Below is a small trained network, with its code and all its weights. Each question gives an input and a target symbol and asks what happens when units are switched off, that is, made to give their printed mean instead of their output.

import numpy as np


def w(rows, s, z=0):
    codes = np.array(rows[::2]) - 128.0
    scale = np.full(codes.shape[1], s)
    scale[-1] = z or s
    return codes * scale


def norm(h):
    return h / np.sqrt((h * h).mean(-1, keepdims=True) + 1e-5)


def f(y):
    return np.maximum(y, 0)


def softmax(a):
    e = np.exp(a - a.max(-1, keepdims=True))
    return e / e.sum(-1, keepdims=True)


def log_softmax(a):
    a = a - a.max(-1, keepdims=True)
    return a - np.log(np.exp(a).sum(-1, keepdims=True))


def net(x, mask):
    ids = ['βγδλτψω'.index(c) for c in x.split()]
    T = len(ids)
    res = E[ids] + P[:T]
    u = 0
    for l in range(3):
        q, k, v = (norm(res) @ M[l].T for M in (Q, K, V))
        z = softmax(np.where(np.tri(T) > 0, q @ k.T / 3**0.5, -1e9)) @ v
        res = res + np.where(mask[u], z, O[l][:, -1]) @ O[l][:, :-1]
        u += 1
        y = f(norm(res) @ A[l][:, :-1].T + A[l][:, -1])
        res = res + np.where(mask[u : u + 4], y, B[l][:, -1]) @ B[l][:, :-1]
        u += 4
    return log_softmax(norm(res)[-1] @ U[:, :-1].T + U[:, -1])


Q, K, V, O, A, B = {}, {}, {}, {}, {}, {}
E = w([
[142,62,101,128,56,247,174,146,130,158,167,54],'β',
[125,192,103,98,149,109,195,133,192,164,142,98],'γ',
[132,78,5,43,155,76,104,83,131,128,163,136],'δ',
[192,84,152,159,156,147,87,211,163,211,105,129],'λ',
[160,139,159,106,199,69,80,127,166,127,79,172],'τ',
[85,91,178,57,92,98,79,121,205,84,118,123],'ψ',
[171,137,173,195,218,167,98,99,91,212,82,109],'ω',
],0.016)
P = w([
[143,127,203,206,168,201,129,110,145,117,157,172],'0',
[224,133,191,91,123,102,178,78,97,203,206,121],'1',
[154,21,85,104,142,85,192,134,114,166,94,117],'2',
[131,112,254,132,123,135,208,201,33,118,182,138],'3',
[155,79,158,98,104,206,109,107,254,122,66,193],'4',
[149,166,204,126,135,229,136,205,67,128,224,164],'5',
[159,144,164,76,165,77,102,77,190,234,131,184],'6',
],0.0098)
Q[0] = w([
[163,152,180,69,177,199,110,89,164,139,204,173],'0.h0',
[175,166,208,88,139,100,137,178,15,77,238,104],'0.h0',
[154,131,145,66,111,138,87,84,188,254,176,143],'0.h0',
],0.0072)
K[0] = w([
[36,114,104,195,158,182,125,193,144,66,117,231],'0.h0',
[148,87,52,166,123,154,152,88,212,97,2,107],'0.h0',
[99,149,97,175,150,199,92,142,169,80,186,135],'0.h0',
],0.007)
V[0] = w([
[178,247,99,131,179,70,176,148,123,119,171,182],'0.h0',
[152,85,65,171,101,82,110,196,185,142,253,154],'0.h0',
[78,162,209,150,104,45,113,164,218,144,146,99],'0.h0',
],0.0065)
O[0] = w([
[86,192,136,103,131,127,80,190,178,60,179,77,2],'0.h0',
[222,253,95,149,133,149,136,83,62,75,143,126,148],'0.h0',
[183,135,59,177,58,51,148,166,60,200,172,111,211],'0.h0',
],0.013,0.0046)
A[0] = w([
[47,2,20,24,236,111,185,154,135,120,150,161,186],'0.n0',
[78,64,94,81,92,247,213,134,15,218,133,125,182],'0.n1',
[219,65,178,160,94,66,222,15,51,71,81,208,251],'0.n2',
[233,153,188,242,179,30,56,115,153,66,101,161,199],'0.n3',
],0.0038,0.0014)
B[0] = w([
[186,158,249,186,128,107,76,2,133,141,129,138,174],'0.n0',
[64,132,145,94,114,72,142,122,125,185,118,82,216],'0.n1',
[107,160,58,92,68,121,83,80,158,142,31,58,255],'0.n2',
[96,99,95,108,106,104,135,192,96,79,103,174,176],'0.n3',
],0.0098,0.0073)
Q[1] = w([
[159,138,172,111,69,177,104,140,161,253,161,88],'1.h0',
[83,133,104,205,165,159,143,130,169,110,183,100],'1.h0',
[115,99,181,170,96,184,147,124,168,175,86,44],'1.h0',
],0.0063)
K[1] = w([
[72,191,97,253,158,160,94,166,144,86,65,156],'1.h0',
[98,143,154,63,126,52,114,69,163,144,92,100],'1.h0',
[98,77,76,39,86,107,126,107,107,143,211,182],'1.h0',
],0.0048)
V[1] = w([
[126,179,125,41,171,3,110,164,38,117,95,113],'1.h0',
[222,73,136,197,119,75,79,129,100,184,152,219],'1.h0',
[147,177,68,156,106,111,25,42,72,74,15,121],'1.h0',
],0.0067)
O[1] = w([
[223,76,104,130,126,72,108,195,78,126,162,122,142],'1.h0',
[129,213,188,15,146,172,191,58,120,75,89,41,253],'1.h0',
[229,36,179,116,197,190,237,188,79,172,254,154,227],'1.h0',
],0.0084,0.0048)
A[1] = w([
[204,146,120,239,121,247,110,112,120,136,53,3,193],'1.n0',
[120,109,115,240,185,251,49,6,86,90,52,98,255],'1.n1',
[173,83,147,70,40,33,205,89,197,84,202,172,175],'1.n2',
[93,191,234,221,52,220,226,61,41,200,177,70,200],'1.n3',
],0.0039,0.002)
B[1] = w([
[130,217,42,84,181,148,125,245,42,112,161,145,200],'1.n0',
[101,122,155,70,99,45,131,172,170,98,85,155,200],'1.n1',
[239,112,133,164,90,121,133,111,45,122,145,93,225],'1.n2',
[133,113,82,115,162,98,46,134,219,126,144,147,254],'1.n3',
],0.011,0.0054)
Q[2] = w([
[146,153,106,21,110,84,128,101,91,211,160,197],'2.h0',
[110,114,3,205,189,148,170,122,105,64,155,119],'2.h0',
[124,189,87,92,126,100,109,175,206,131,240,121],'2.h0',
],0.0054)
K[2] = w([
[34,119,61,183,95,160,108,161,197,98,143,210],'2.h0',
[161,118,136,98,74,235,169,90,87,126,69,2],'2.h0',
[179,99,162,181,162,65,83,140,181,128,142,211],'2.h0',
],0.0045)
V[2] = w([
[81,152,199,82,119,105,147,36,86,79,215,111],'2.h0',
[213,112,172,166,137,100,163,148,160,176,59,194],'2.h0',
[122,182,75,134,107,155,114,68,192,249,193,2],'2.h0',
],0.007)
O[2] = w([
[113,76,80,104,76,160,227,141,51,126,112,251,36],'2.h0',
[115,93,194,169,96,72,147,218,108,86,95,82,252],'2.h0',
[22,146,160,145,42,143,190,102,81,132,160,145,223],'2.h0',
],0.013,0.004)
A[2] = w([
[95,133,96,225,126,107,38,65,134,144,153,97,49],'2.n0',
[123,122,159,113,176,135,118,126,98,197,59,140,234],'2.n1',
[110,99,98,2,152,108,123,99,81,85,140,161,181],'2.n2',
[135,184,110,169,65,46,132,180,104,74,154,171,254],'2.n3',
],0.0081,0.0012)
B[2] = w([
[65,153,191,162,136,252,96,158,88,141,172,146,176],'2.n0',
[84,136,116,140,131,137,174,112,169,170,136,166,253],'2.n1',
[135,112,133,91,72,139,157,175,170,96,162,144,201],'2.n2',
[86,125,182,103,128,129,92,202,130,156,119,174,205],'2.n3',
],0.014,0.0053)
U = w([
[117,65,244,208,177,151,160,87,196,188,140,40,91],'β',
[79,170,132,167,81,69,53,197,85,138,250,184,133],'γ',
[165,34,89,179,164,59,100,181,151,130,207,115,239],'δ',
[178,158,142,30,137,203,199,163,99,126,165,165,93],'λ',
[183,235,83,49,129,97,49,129,84,133,73,19,1],'τ',
[144,91,110,139,48,68,147,147,26,255,103,122,148],'ψ',
[70,132,82,91,81,123,160,100,201,172,88,196,168],'ω',
],0.0051,0.0024)

Each question gives the input, a string of symbols that net reads in full, and the target symbol t.
The units are the heads (3 rows each of Q, K, V and O) and the neurons (one row each of A and B). Each row of codes is followed by its name. A weight is (code - 128) times the scale printed after its matrix; where a second scale follows, it is the last column's (O, A, B and U).
mask holds one flag per unit, layer by layer, with each layer's heads first. A switched-off unit (its flag False) gives its mean, the last column of its rows in O or B, instead of its output. The means were averaged over made-up inputs and are rounded, as every weight is.
A unit's drop is (log p(t) with every unit on - log p(t) with that unit switched off) / (log p(t) with every unit on - log p(t) with every unit switched off).
The circuit of an input: a set's keep is (log p(t) with only the set's units on - log p(t) with every unit switched off) / (log p(t) with every unit on - log p(t) with every unit switched off). Starting from the 12 units with the biggest drops (on a tie, the unit counted first), units are removed one at a time, each time the one whose removal leaves the highest keep (on an exact tie, the one counted first), for as long as the keep stays at least 0.8.
circuit, biggest first: the units of the circuit, biggest drop first
unit that matters most: the unit with the biggest drop
top k neurons: the k neurons with the biggest drops, biggest first
top k neurons in layer l: the k neurons of layer l with the biggest drops, biggest first
input β ψ τ ψ ψ τ τ, target β: top neuron : 1.n0
input λ ω ω ψ δ ψ τ, target λ: circuit, biggest first : 1.h0, 2.h0
input λ γ ψ, target λ: circuit, biggest first : 1.h0, 0.h0, 2.h0
input λ ω δ, target β: circuit, biggest first : 0.n0, 0.h0
input ψ ψ λ ω ψ δ δ, target λ: circuit, biggest first : 1.h0, 2.n2
input β λ γ λ δ λ δ, target τ: circuit, biggest first : 2.h0, 0.h0, 1.n1
input δ τ δ, target δ: circuit, biggest first : 0.h0, 1.h0
input δ ψ β λ δ, target δ: circuit, biggest first : 0.h0, 1.h0, 2.h0
input ω ψ ψ β β τ, target ω: circuit, biggest first : 0.h0, 1.h0, 2.n1
input γ ω ω, target γ: circuit, biggest first : 0.h0, 1.h0, 2.n0
input γ ψ δ, target γ: circuit, biggest first : 1.h0, 0.h0, 2.n0, 2.h0
input γ ψ λ, target γ: top 2 neurons in layer 2 : 2.n0, 2.n3
input β ψ λ δ, target τ: circuit, biggest first : 0.h0, 0.n2
input ψ β β ω ω λ, target β: unit that matters most : 2.h0
input β ω δ γ ψ ψ, target β: top 4 neurons : 1.n0, 1.n1, 1.n3, 2.n0
input β δ ω ω λ β, target β: top 2 neurons : 0.n1, 0.n2
input ω λ λ δ, target ω: top 3 neurons : 0.n2, 2.n2, 1.n2
input τ ω γ ψ λ ω δ, target β: top 4 neurons : 0.n0, 0.n3, 1.n0, 2.n0
input ω ω δ ψ β τ ω, target ω: top 2 neurons : 2.n1, 0.n2
input τ γ ψ β ω γ β, target τ: top 3 neurons in layer 0 : 0.n3, 0.n1, 0.n2
input τ ω β, target τ: top 2 neurons in layer 0 : 0.n3, 0.n0
input γ τ ω τ, target β: top neuron in layer 1 : 1.n0
